Below is a small trained network, with its code and all its weights. Each question gives an input and a class and asks what happens when units are switched off, that is, made to give their printed mean instead of their output.

import numpy as np


def w(rows, s, z=0):
    codes = np.array(rows[::2]) - 128.0
    scale = np.full(codes.shape[1], s)
    scale[-1] = z or s
    return codes * scale


def f(y):
    return y / 2 * (1 + np.tanh(0.7978845608 * (y + 0.044715 * y**3)))


def log_softmax(a):
    a = a - a.max(-1, keepdims=True)
    return a - np.log(np.exp(a).sum(-1, keepdims=True))


def net(x, mask):
    res = np.array(x, float).reshape(1, 3) / 4 @ E
    y = f(res @ A[0][:, :-1].T + A[0][:, -1])
    res = res + np.where(mask, y, B[0][:, -1]) @ B[0][:, :-1]
    return log_softmax(res[-1] @ U[:, :-1].T + U[:, -1])


A, B = {}, {}
E = w([
[182,118,156,187,115,227,203,175,140],'x0',
[132,112,136,191,211,59,161,55,8],'x1',
[66,42,72,104,188,190,136,234,84],'x2',
],0.012)
A[0] = w([
[139,180,91,68,98,114,73,57,175,178],'neuron 0',
[67,53,117,47,167,170,136,180,83,182],'neuron 1',
[128,51,118,143,224,112,187,111,77,106],'neuron 2',
[42,135,36,80,146,165,79,216,178,165],'neuron 3',
[203,133,171,217,97,170,247,195,127,199],'neuron 4',
[183,161,165,94,54,153,71,122,196,198],'neuron 5',
[135,130,60,162,99,207,161,159,105,138],'neuron 6',
[120,126,104,133,42,121,30,96,147,203],'neuron 7',
[156,214,184,110,145,136,111,88,152,232],'neuron 8',
[207,171,151,179,132,91,157,50,53,147],'neuron 9',
[118,92,105,100,62,105,153,179,143,143],'neuron 10',
[190,113,177,139,42,127,180,132,174,135],'neuron 11',
[116,181,121,151,145,77,92,95,71,153],'neuron 12',
[117,58,58,126,93,63,67,157,116,152],'neuron 13',
[101,126,98,218,139,93,179,93,51,158],'neuron 14',
[89,156,105,47,156,46,51,102,127,208],'neuron 15',
[71,40,81,139,164,115,158,126,46,96],'neuron 16',
[166,99,107,176,168,179,189,197,82,120],'neuron 17',
[95,42,52,139,168,151,104,174,76,129],'neuron 18',
[109,101,129,216,206,90,186,58,50,163],'neuron 19',
[93,154,89,57,147,65,10,118,109,255],'neuron 20',
],0.011,0.009)
B[0] = w([
[118,136,88,76,104,169,93,101,104,223],'neuron 0',
[110,2,196,99,165,127,161,188,51,243],'neuron 1',
[178,125,173,197,43,127,102,148,109,200],'neuron 2',
[93,63,112,87,188,74,203,173,75,250],'neuron 3',
[223,132,77,134,167,141,209,98,231,246],'neuron 4',
[67,110,53,106,92,196,114,153,203,239],'neuron 5',
[214,88,117,97,163,180,227,137,145,191],'neuron 6',
[89,154,69,133,86,147,106,156,114,210],'neuron 7',
[115,226,63,120,86,151,78,146,173,218],'neuron 8',
[159,213,164,186,181,107,99,43,151,226],'neuron 9',
[131,96,141,78,170,87,216,189,120,172],'neuron 10',
[131,103,125,135,130,135,134,163,222,195],'neuron 11',
[181,201,138,146,126,85,47,109,85,196],'neuron 12',
[70,111,164,158,212,70,106,198,28,180],'neuron 13',
[167,126,180,229,110,103,67,73,141,206],'neuron 14',
[91,188,135,91,81,151,116,182,43,240],'neuron 15',
[116,81,161,180,47,112,133,135,64,201],'neuron 16',
[190,97,121,135,111,206,190,129,139,209],'neuron 17',
[124,5,172,124,86,126,136,167,75,222],'neuron 18',
[157,137,166,207,109,126,57,102,109,238],'neuron 19',
[35,148,130,65,81,110,44,148,11,253],'neuron 20',
],0.0093,0.018)
U = w([
[56,134,67,68,72,166,85,128,116,183],'0',
[104,194,136,129,133,87,71,79,80,104],'1',
[118,122,58,113,106,161,141,109,211,177],'2',
[182,165,145,161,189,111,122,59,180,184],'3',
[7,78,125,80,212,82,143,137,86,196],'4',
[73,81,191,155,112,88,81,146,79,3],'5',
[156,75,127,38,206,164,172,131,122,79],'6',
[155,45,125,186,91,188,140,86,114,50],'7',
],0.011,0.0021)

Each question gives the input, the list of numbers given to net, and the class t.
The units are the neurons (one row each of A and B). Each row of codes is followed by its name. A weight is (code - 128) times the scale printed after its matrix; where a second scale follows, it is the last column's (A, B and U).
mask holds one flag per neuron, in row order. A switched-off neuron (its flag False) gives its mean, the last column of its row in B, instead of its output. The means were averaged over made-up inputs and are rounded, as every weight is.
A unit's drop is (log p(t) with every unit on - log p(t) with that unit switched off) / (log p(t) with every unit on - log p(t) with every unit switched off).
The circuit of an input: a set's keep is (log p(t) with only the set's units on - log p(t) with every unit switched off) / (log p(t) with every unit on - log p(t) with every unit switched off). Starting from the 12 units with the biggest drops (on a tie, the unit counted first), units are removed one at a time, each time the one whose removal leaves the highest keep (on an exact tie, the one counted first), for as long as the keep stays at least 0.8.
circuit, biggest first: the units of the circuit, biggest drop first
top k neurons: the k neurons with the biggest drops, biggest first
drop when u is switched off: that unit's drop, to one decimal
input [6,1,-8], class 3: top neuron => neuron 9
input [1,-7,-7], class 2: top 3 neurons => neuron 20; neuron 11; neuron 15
input [1,-8,8], class 6: top 3 neurons => neuron 6; neuron 20; neuron 17
input [0,-1,0], class 0: top 2 neurons => neuron 1; neuron 3
input [-2,-1,0], class 0: top 2 neurons => neuron 1; neuron 3
input [1,-5,4], class 6: top 2 neurons => neuron 20; neuron 6
input [-3,0,3], class 4: top 2 neurons => neuron 19; neuron 14
input [-5,1,-7], class 1: top 2 neurons => neuron 9; neuron 12
input [-3,7,0], class 1: top 2 neurons => neuron 9; neuron 1
input [0,-6,6], class 4: top 2 neurons => neuron 3; neuron 4
input [0,2,-6], class 1: drop when neuron 4 is switched off => 0.2
input [-3,-5,1], class 4: drop when neuron 3 is switched off => 0.4
input [0,-1,2], class 4: drop when neuron 4 is switched off => 0.2
input [1,6,2], class 7: circuit, biggest first => neuron 20
input [6,0,6], class 6: drop when neuron 6 is switched off => 0.1
input [1,-5,-4], class 2: top 2 neurons => neuron 20; neuron 15
